Below are the code and all the weights of a small trained network. Each question names an input and a target symbol and asks about switching units off, where a switched-off unit gives its printed mean instead of its output.

import numpy as np


def w(rows, s, z=0):
    codes = np.array(rows[::2]) - 128.0
    scale = np.full(codes.shape[1], s)
    scale[-1] = z or s
    return codes * scale


def f(y):
    return y / 2 * (1 + np.tanh(0.7978845608 * (y + 0.044715 * y**3)))


def softmax(a):
    e = np.exp(a - a.max(-1, keepdims=True))
    return e / e.sum(-1, keepdims=True)


def log_softmax(a):
    a = a - a.max(-1, keepdims=True)
    return a - np.log(np.exp(a).sum(-1, keepdims=True))


def net(x, mask):
    ids = ['δεηλμστψ'.index(c) for c in x.split()]
    T = len(ids)
    res = E[ids] + P[:T]
    r = res
    for j in range(3):
        rows = slice(2 * j, 2 * j + 2)
        q, k, v = (r @ M[0][rows].T for M in (Q, K, V))
        z = softmax(np.where(np.tri(T) > 0, q @ k.T / 2**0.5, -1e9)) @ v
        o = O[0][rows]
        res = res + np.where(mask[j], z, o[:, -1]) @ o[:, :-1]
    y = f(res @ A[0][:, :-1].T + A[0][:, -1])
    res = res + np.where(mask[3:19], y, B[0][:, -1]) @ B[0][:, :-1]
    return log_softmax(res[-1] @ U[:, :-1].T + U[:, -1])


Q, K, V, O, A, B = {}, {}, {}, {}, {}, {}
E = w([
[96,38,101,163,110,233,38,111,117,169,165,116],'δ',
[143,111,201,173,94,191,131,123,70,122,183,124],'ε',
[100,139,116,202,135,184,93,179,81,123,108,6],'η',
[83,124,111,105,190,100,155,65,5,89,130,85],'λ',
[132,195,89,96,43,169,87,82,141,102,106,112],'μ',
[143,111,104,133,149,147,230,147,157,132,126,162],'σ',
[109,43,152,126,59,90,53,98,151,130,117,152],'τ',
[108,125,132,99,197,201,127,86,135,179,99,33],'ψ',
],0.02)
P = w([
[155,94,140,9,124,171,109,173,90,101,90,107],'0',
[152,84,118,93,110,180,107,114,119,111,103,120],'1',
[156,106,116,120,104,170,118,101,132,122,131,120],'2',
[149,123,123,134,110,155,125,100,143,130,154,117],'3',
[124,138,132,139,118,143,132,101,152,140,159,122],'4',
[105,146,138,145,125,129,137,102,162,146,169,117],'5',
[81,158,150,153,129,117,141,95,169,149,176,125],'6',
[40,171,160,158,125,107,161,108,173,156,160,130],'7',
[18,174,165,158,123,110,171,118,169,162,160,137],'8',
],0.013)
Q[0] = w([
[160,187,145,145,119,78,23,168,79,72,120,132],'H1',
[117,63,113,83,31,253,176,121,180,134,133,73],'H1',
[135,233,70,117,12,103,33,27,91,110,64,213],'H2',
[136,253,92,120,173,212,170,52,77,63,97,80],'H2',
[217,183,136,92,186,109,138,159,136,220,68,108],'H3',
[58,112,82,152,157,207,217,90,214,185,156,63],'H3',
],0.0065)
K[0] = w([
[255,82,97,80,170,174,179,101,128,70,99,130],'H1',
[79,175,146,217,87,96,120,150,243,193,170,135],'H1',
[254,146,87,65,71,148,107,101,175,5,51,127],'H2',
[161,216,81,153,178,165,184,123,77,137,159,131],'H2',
[134,169,106,88,56,164,171,185,58,90,139,163],'H3',
[17,194,131,204,92,104,84,67,111,124,201,101],'H3',
],0.0077)
V[0] = w([
[195,110,93,118,102,172,120,253,171,165,122,164],'H1',
[113,208,85,150,137,157,162,144,99,147,194,104],'H1',
[139,82,124,71,118,132,35,127,90,113,116,91],'H2',
[172,58,194,134,131,198,97,129,155,184,245,125],'H2',
[72,190,107,74,148,135,94,40,116,102,172,206],'H3',
[165,53,152,154,202,133,165,98,39,138,159,171],'H3',
],0.0072)
O[0] = w([
[1,100,84,82,113,92,186,60,109,24,145,85,125],'H1',
[159,117,59,228,137,163,149,55,119,63,64,151,104],'H1',
[110,129,206,167,244,139,189,146,144,87,107,213,200],'H2',
[153,167,209,121,87,138,169,153,70,152,54,117,251],'H2',
[145,174,162,75,153,147,152,5,105,120,149,183,220],'H3',
[94,72,67,140,106,138,132,104,119,244,128,145,82],'H3',
],0.0075,0.0023)
A[0] = w([
[139,102,127,20,137,114,92,99,74,107,91,59,87],'N1',
[86,136,94,167,183,100,164,128,117,150,109,131,105],'N2',
[179,101,96,102,110,153,145,167,129,191,112,88,98],'N3',
[148,115,90,60,41,129,120,140,137,143,73,99,131],'N4',
[110,97,106,191,111,114,104,133,75,173,125,137,113],'N5',
[164,140,118,128,175,96,187,187,145,118,133,185,52],'N6',
[170,69,92,169,81,87,70,102,152,145,122,135,62],'N7',
[157,123,139,190,125,162,111,140,181,124,148,96,73],'N8',
[154,138,185,135,175,97,112,142,64,152,92,151,102],'N9',
[87,127,123,130,126,143,171,159,153,68,131,121,101],'N10',
[181,190,126,128,163,145,114,128,154,155,98,146,131],'N11',
[100,107,116,116,114,91,68,127,47,78,103,96,124],'N12',
[201,141,90,152,118,93,146,132,134,137,171,136,125],'N13',
[119,77,93,120,84,136,12,107,176,147,133,119,108],'N14',
[143,130,85,79,104,180,125,127,109,154,64,134,74],'N15',
[151,99,116,77,190,86,157,177,115,97,128,156,2],'N16',
],0.011,0.004)
B[0] = w([
[124,132,130,216,204,159,113,174,85,191,117,141,215],'N1',
[120,62,113,160,74,187,114,135,88,99,163,108,201],'N2',
[91,22,157,141,56,93,130,144,182,104,174,111,211],'N3',
[146,183,211,57,165,150,75,107,107,115,87,161,221],'N4',
[131,134,153,71,71,102,148,67,162,103,117,125,194],'N5',
[119,141,139,99,140,151,40,132,41,138,112,122,178],'N6',
[29,88,133,90,169,122,23,175,55,227,104,126,120],'N7',
[133,158,101,138,83,147,130,138,63,93,108,146,161],'N8',
[122,139,76,142,75,90,169,106,174,89,156,130,214],'N9',
[157,155,137,88,66,73,138,73,125,129,73,80,253],'N10',
[148,93,145,182,95,91,121,177,165,151,177,183,200],'N11',
[114,180,108,139,191,159,90,160,90,166,217,250,168],'N12',
[168,167,95,121,152,39,88,146,177,73,117,144,162],'N13',
[158,156,196,136,238,187,91,167,30,164,94,174,160],'N14',
[179,161,142,165,165,131,254,108,141,153,129,147,188],'N15',
[69,115,84,86,182,165,112,68,110,138,85,64,165],'N16',
],0.0078,0.0046)
U = w([
[134,112,156,98,166,237,113,136,13,139,107,115,187],'δ',
[201,99,129,130,23,132,163,126,164,85,165,142,193],'ε',
[136,104,30,180,93,128,43,198,116,78,56,71,69],'η',
[114,93,1,138,167,134,127,95,111,138,209,177,57],'λ',
[236,223,105,94,175,147,111,117,170,95,74,156,129],'μ',
[86,111,69,46,92,86,161,70,171,113,89,51,143],'σ',
[105,91,152,63,131,56,22,200,154,146,156,132,153],'τ',
[182,114,107,190,193,146,129,155,193,147,94,64,2],'ψ',
],0.0058,0.0045)

Each question gives the input, a string of symbols that net reads in full, and the target symbol t.
The units are the heads (2 rows each of Q, K, V and O) and the neurons (one row each of A and B). Each row of codes is followed by its name. A weight is (code - 128) times the scale printed after its matrix; where a second scale follows, it is the last column's (O, A, B and U).
mask holds one flag per unit, heads first, then neurons. A switched-off unit (its flag False) gives its mean, the last column of its rows in O or B, instead of its output. The means were averaged over made-up inputs and are rounded, as every weight is.
A unit's drop is (log p(t) with every unit on - log p(t) with that unit switched off) / (log p(t) with every unit on - log p(t) with every unit switched off).
The circuit of an input: a set's keep is (log p(t) with only the set's units on - log p(t) with every unit switched off) / (log p(t) with every unit on - log p(t) with every unit switched off). Starting from the 12 units with the biggest drops (on a tie, the unit counted first), units are removed one at a time, each time the one whose removal leaves the highest keep (on an exact tie, the one counted first), for as long as the keep stays at least 0.8.
units of the circuit, in order: the units of the circuit, biggest drop first
most important unit: the unit with the biggest drop
top k neurons: the k neurons with the biggest drops, biggest first
heads that matter: for each layer, one digit per head in row order, 1 if its drop is at least 0.15 and else 0, layers parted by /
drop when u is switched off: that unit's drop, to one decimal
input μ σ ψ, target ψ: top 3 neurons -> [N1 N11 N4]
input ε ε ψ, target ε: heads that matter -> 111
input σ μ ε σ ψ ψ, target ε: most important unit -> H1
input σ λ λ σ σ σ, target λ: heads that matter -> 101
input δ σ σ λ λ ε ε σ λ, target ε: heads that matter -> 100
input η σ λ σ σ σ, target σ: heads that matter -> 110
input σ ψ σ λ σ μ, target δ: units of the circuit, in order -> [N14 H2]
input σ λ σ, target λ: heads that matter -> 011
input σ σ η σ, target η: units of the circuit, in order -> [H3 N6 H1]
input σ σ σ, target σ: units of the circuit, in order -> [H1 N10]
input σ δ σ σ δ σ, target δ: heads that matter -> 110
input σ σ σ σ δ σ λ, target λ: heads that matter -> 000
input ψ λ ε λ, target ε: heads that matter -> 101
input σ ε σ σ μ, target δ: units of the circuit, in order -> [N14]
input σ σ τ η λ τ ψ, target τ: heads that matter -> 100
input σ σ η ψ, target η: heads that matter -> 001
input σ σ τ σ σ, target τ: units of the circuit, in order -> [H1 N4 N3 H2]
input μ σ σ μ ψ, target μ: heads that matter -> 101
input σ σ σ σ σ δ μ τ, target δ: heads that matter -> 000
input ε τ δ μ σ μ ψ, target μ: top 2 neurons -> [N3 N2]
input δ σ δ σ σ σ σ μ δ, target ε: heads that matter -> 110
input σ μ δ ψ σ, target δ: top 2 neurons -> [N6 N9]
input δ ψ σ σ δ λ μ μ, target μ: most important unit -> H2
input ε μ σ μ μ λ ψ σ η, target η: heads that matter -> 101
input σ τ σ, target τ: top 2 neurons -> [N3 N4]
input σ σ σ σ σ μ, target μ: heads that matter -> 001
input ψ σ τ δ η σ μ μ λ, target λ: top neuron -> [N12]
input μ μ σ σ μ μ σ, target μ: drop when N2 is switched off -> 0.2
input λ σ ψ σ μ σ, target μ: drop when N13 is switched off -> 0.2
input λ σ λ τ μ σ σ σ η, target η: drop when N14 is switched off -> -0.1
